Below is a small trained network, with its code and all its weights. Each question gives an input and a target symbol and asks what happens when units are switched off, that is, made to give their printed mean instead of their output.

import numpy as np


def w(rows, s, z=0):
    codes = np.array(rows[::2]) - 128.0
    scale = np.full(codes.shape[1], s)
    scale[-1] = z or s
    return codes * scale


def norm(h):
    return h / np.sqrt((h * h).mean(-1, keepdims=True) + 1e-5)


def f(y):
    return np.maximum(y, 0)


def softmax(a):
    e = np.exp(a - a.max(-1, keepdims=True))
    return e / e.sum(-1, keepdims=True)


def log_softmax(a):
    a = a - a.max(-1, keepdims=True)
    return a - np.log(np.exp(a).sum(-1, keepdims=True))


def net(x, mask):
    ids = ['Πβγδζημτφω'.index(c) for c in x.split()]
    T = len(ids)
    res = E[ids] + P[:T]
    r = norm(res)
    for j in range(3):
        rows = slice(2 * j, 2 * j + 2)
        q, k, v = (r @ M[0][rows].T for M in (Q, K, V))
        z = softmax(np.where(np.tri(T) > 0, q @ k.T / 2**0.5, -1e9)) @ v
        o = O[0][rows]
        res = res + np.where(mask[j], z, o[:, -1]) @ o[:, :-1]
    y = f(norm(res) @ A[0][:, :-1].T + A[0][:, -1])
    res = res + np.where(mask[3:11], y, B[0][:, -1]) @ B[0][:, :-1]
    return log_softmax(norm(res)[-1] @ U[:, :-1].T + U[:, -1])


Q, K, V, O, A, B = {}, {}, {}, {}, {}, {}
E = w([
[102,95,111],'Π',
[5,130,131],'β',
[128,48,137],'γ',
[117,143,133],'δ',
[120,153,57],'ζ',
[117,97,182],'η',
[113,124,125],'μ',
[151,114,138],'τ',
[65,198,126],'φ',
[116,153,179],'ω',
],0.03)
P = w([
[75,120,228],'0',
[3,131,174],'1',
[23,131,171],'2',
[29,121,166],'3',
[57,129,137],'4',
[30,130,139],'5',
[45,130,126],'6',
[22,124,143],'7',
],0.0033)
Q[0] = w([
[105,187,186],'head 1',
[157,107,134],'head 1',
[220,95,109],'head 2',
[123,170,255],'head 2',
[85,72,84],'head 3',
[159,195,198],'head 3',
],0.022)
K[0] = w([
[200,164,165],'head 1',
[141,90,110],'head 1',
[166,85,197],'head 2',
[226,250,157],'head 2',
[63,63,123],'head 3',
[193,242,184],'head 3',
],0.018)
V[0] = w([
[101,107,43],'head 1',
[106,28,82],'head 1',
[132,52,171],'head 2',
[36,122,132],'head 2',
[234,244,254],'head 3',
[238,154,77],'head 3',
],0.0068)
O[0] = w([
[148,100,126,121],'head 1',
[202,126,130,111],'head 1',
[150,104,181,102],'head 2',
[66,149,129,211],'head 2',
[254,142,168,49],'head 3',
[129,145,191,3],'head 3',
],0.0096,0.0056)
A[0] = w([
[209,51,117,60],'neuron 1',
[129,36,98,6],'neuron 2',
[177,153,137,12],'neuron 3',
[159,142,169,43],'neuron 4',
[66,85,150,72],'neuron 5',
[113,171,99,110],'neuron 6',
[123,104,249,13],'neuron 7',
[152,5,201,2],'neuron 8',
],0.017,0.002)
B[0] = w([
[55,155,101,157],'neuron 1',
[98,102,181,183],'neuron 2',
[128,160,184,144],'neuron 3',
[114,149,178,165],'neuron 4',
[188,139,134,253],'neuron 5',
[174,128,120,246],'neuron 6',
[149,103,238,241],'neuron 7',
[154,112,2,213],'neuron 8',
],0.028,0.0055)
U = w([
[62,38,150,116],'Π',
[16,155,158,86],'β',
[149,17,89,69],'γ',
[220,185,129,94],'δ',
[147,156,74,107],'ζ',
[217,66,135,146],'η',
[120,128,139,86],'μ',
[131,126,135,98],'τ',
[94,254,146,101],'φ',
[124,146,190,254],'ω',
],0.021,0.012)

Each question gives the input, a string of symbols that net reads in full, and the target symbol t.
The units are the heads (2 rows each of Q, K, V and O) and the neurons (one row each of A and B). Each row of codes is followed by its name. A weight is (code - 128) times the scale printed after its matrix; where a second scale follows, it is the last column's (O, A, B and U).
mask holds one flag per unit, heads first, then neurons. A switched-off unit (its flag False) gives its mean, the last column of its rows in O or B, instead of its output. The means were averaged over made-up inputs and are rounded, as every weight is.
A unit's drop is (log p(t) with every unit on - log p(t) with that unit switched off) / (log p(t) with every unit on - log p(t) with every unit switched off).
The circuit of an input: a set's keep is (log p(t) with only the set's units on - log p(t) with every unit switched off) / (log p(t) with every unit on - log p(t) with every unit switched off). Starting from all 11 units, units are removed one at a time, each time the one whose removal leaves the highest keep (on an exact tie, the one counted first), for as long as the keep stays at least 0.8.
units of the circuit, in order: the units of the circuit, biggest drop first
k most important neurons: the k neurons with the biggest drops, biggest first
heads that matter: for each layer, one digit per head in row order, 1 if its drop is at least 0.15 and else 0, layers parted by /
drop when u is switched off: that unit's drop, to one decimal
input Π ω φ δ Π, target Π: most important neuron : (neuron 2)
input γ ω β ω ω μ, target ζ: 3 most important neurons : (neuron 7; neuron 5; neuron 2)
input ζ β ζ ζ β μ, target γ: heads that matter : 101
input ζ ζ φ ζ ω φ Π, target Π: 3 most important neurons : (neuron 8; neuron 2; neuron 7)
input ζ δ μ μ, target γ: 4 most important neurons : (neuron 7; neuron 5; neuron 1; neuron 4)
input Π ζ ζ ω δ, target δ: 4 most important neurons : (neuron 6; neuron 7; neuron 8; neuron 1)
input ω ζ τ, target φ: units of the circuit, in order : (neuron 1; head 3)
input ω ω ζ ω ζ β δ, target δ: heads that matter : 101
input φ τ ζ η, target η: 2 most important neurons : (neuron 8; neuron 7)
input ζ δ μ τ, target γ: 3 most important neurons : (neuron 8; neuron 7; neuron 2)
input η ω ω ζ β ω ζ μ, target ζ: drop when neuron 5 is switched off : 0.3
input η ζ Π ζ η η, target η: drop when neuron 7 is switched off : 0.2
input β ζ τ ζ τ, target γ: drop when neuron 7 is switched off : 0.3
